Below are the code and all the weights of a small trained network. Each question names an input and a class and asks about switching units off, where a switched-off unit gives its printed mean instead of its output.

import numpy as np


def w(rows, s, z=0):
    codes = np.array(rows[::2]) - 128.0
    scale = np.full(codes.shape[1], s)
    scale[-1] = z or s
    return codes * scale


def norm(h):
    return h / np.sqrt((h * h).mean(-1, keepdims=True) + 1e-5)


def f(y):
    return np.maximum(y, 0)


def log_softmax(a):
    a = a - a.max(-1, keepdims=True)
    return a - np.log(np.exp(a).sum(-1, keepdims=True))


def net(x, mask):
    res = np.array(x, float).reshape(1, 6) / 4 @ E
    u = 0
    for l in range(3):
        y = f(norm(res) @ A[l][:, :-1].T + A[l][:, -1])
        res = res + np.where(mask[u : u + 10], y, B[l][:, -1]) @ B[l][:, :-1]
        u += 10
    return log_softmax(norm(res)[-1] @ U[:, :-1].T + U[:, -1])


A, B = {}, {}
E = w([
[187,144,198,96],'x0',
[137,133,115,34],'x1',
[96,104,228,144],'x2',
[138,249,110,125],'x3',
[124,130,106,128],'x4',
[101,137,162,155],'x5',
],0.011)
A[0] = w([
[150,117,92,55,101],'0.n0',
[138,174,166,171,88],'0.n1',
[177,78,72,126,1],'0.n2',
[181,65,77,150,44],'0.n3',
[138,163,30,180,130],'0.n4',
[152,140,98,15,50],'0.n5',
[232,211,134,159,127],'0.n6',
[69,177,27,151,62],'0.n7',
[108,112,101,7,31],'0.n8',
[201,77,79,119,69],'0.n9',
],0.014,0.0058)
B[0] = w([
[168,179,115,112,196],'0.n0',
[200,82,112,209,186],'0.n1',
[98,152,99,3,168],'0.n2',
[69,193,176,54,188],'0.n3',
[66,188,135,180,243],'0.n4',
[210,192,95,182,205],'0.n5',
[88,227,194,130,253],'0.n6',
[79,99,45,201,218],'0.n7',
[247,83,106,158,193],'0.n8',
[101,161,142,42,194],'0.n9',
],0.023,0.0064)
A[1] = w([
[77,76,49,87,110],'1.n0',
[135,125,118,21,135],'1.n1',
[78,27,189,88,77],'1.n2',
[202,144,94,25,121],'1.n3',
[184,118,148,76,53],'1.n4',
[145,101,126,1,56],'1.n5',
[125,192,110,54,85],'1.n6',
[130,19,195,91,72],'1.n7',
[218,98,192,108,67],'1.n8',
[49,136,51,123,4],'1.n9',
],0.014,0.004)
B[1] = w([
[200,178,61,110,182],'1.n0',
[97,183,137,47,214],'1.n1',
[143,23,125,58,205],'1.n2',
[176,126,67,65,253],'1.n3',
[72,136,72,175,175],'1.n4',
[36,224,152,41,202],'1.n5',
[32,85,156,79,237],'1.n6',
[144,2,87,114,203],'1.n7',
[219,122,105,213,214],'1.n8',
[91,133,62,169,209],'1.n9',
],0.02,0.0054)
A[2] = w([
[125,84,104,102,164],'2.n0',
[127,147,111,110,116],'2.n1',
[99,24,198,99,4],'2.n2',
[63,96,47,223,141],'2.n3',
[149,149,87,137,115],'2.n4',
[74,129,137,124,137],'2.n5',
[109,116,105,139,78],'2.n6',
[251,145,166,108,67],'2.n7',
[121,131,238,169,80],'2.n8',
[172,96,151,212,102],'2.n9',
],0.018,0.0035)
B[2] = w([
[143,108,154,70,172],'2.n0',
[95,104,143,110,161],'2.n1',
[193,1,91,125,176],'2.n2',
[20,72,116,166,254],'2.n3',
[102,114,86,160,175],'2.n4',
[159,167,108,159,167],'2.n5',
[128,117,118,162,146],'2.n6',
[222,126,44,230,205],'2.n7',
[168,79,232,111,183],'2.n8',
[76,132,202,11,200],'2.n9',
],0.023,0.0094)
U = w([
[183,139,227,171,106],'0',
[115,148,106,28,177],'1',
[223,153,66,156,163],'2',
[101,202,154,158,82],'3',
[45,111,76,193,207],'4',
[81,76,199,132,3],'5',
[152,3,126,98,122],'6',
],0.025,0.004)

Each question gives the input, the list of numbers given to net, and the class t.
The units are the neurons (one row each of A and B). Each row of codes is followed by its name. A weight is (code - 128) times the scale printed after its matrix; where a second scale follows, it is the last column's (A, B and U).
mask holds one flag per neuron, layer by layer. A switched-off neuron (its flag False) gives its mean, the last column of its row in B, instead of its output. The means were averaged over made-up inputs and are rounded, as every weight is.
A unit's drop is (log p(t) with every unit on - log p(t) with that unit switched off) / (log p(t) with every unit on - log p(t) with every unit switched off).
The circuit of an input: a set's keep is (log p(t) with only the set's units on - log p(t) with every unit switched off) / (log p(t) with every unit on - log p(t) with every unit switched off). Starting from the 12 units with the biggest drops (on a tie, the unit counted first), units are removed one at a time, each time the one whose removal leaves the highest keep (on an exact tie, the one counted first), for as long as the keep stays at least 0.8.
circuit, biggest first: the units of the circuit, biggest drop first
most important unit: the unit with the biggest drop
top k neurons: the k neurons with the biggest drops, biggest first
top k neurons in layer l: the k neurons of layer l with the biggest drops, biggest first
drop of u: that unit's drop, to one decimal
input [-2,8,5,8,-7,4], class 2: top neuron in layer 0 -> 0.n4
input [0,2,8,3,-4,5], class 6: circuit, biggest first -> 0.n6; 0.n4
input [-2,5,-3,1,-4,-8], class 2: top 2 neurons -> 0.n5; 0.n8
input [-2,3,0,-3,-1,0], class 1: top 2 neurons -> 0.n1; 1.n5
input [6,3,-5,8,-6,4], class 0: top 2 neurons in layer 2 -> 2.n8; 2.n3
input [0,4,-6,1,-2,2], class 2: top 3 neurons in layer 0 -> 0.n5; 0.n8; 0.n0
input [7,-6,-7,4,8,6], class 3: top 2 neurons -> 0.n6; 0.n4
input [-8,2,8,0,-7,0], class 6: top 2 neurons -> 0.n7; 0.n4
input [1,1,-2,7,3,1], class 3: top 2 neurons in layer 2 -> 2.n2; 2.n7
input [5,0,-6,5,3,3], class 3: drop of 0.n6 -> 0.6
input [-5,-2,4,-4,5,4], class 6: drop of 0.n4 -> 0.3
input [5,1,-7,0,-4,5], class 3: drop of 0.n6 -> 1.0
input [-2,6,-4,5,-8,-5], class 2: top 2 neurons -> 0.n8; 0.n5
input [0,4,3,-4,6,-4], class 2: most important unit -> 0.n8
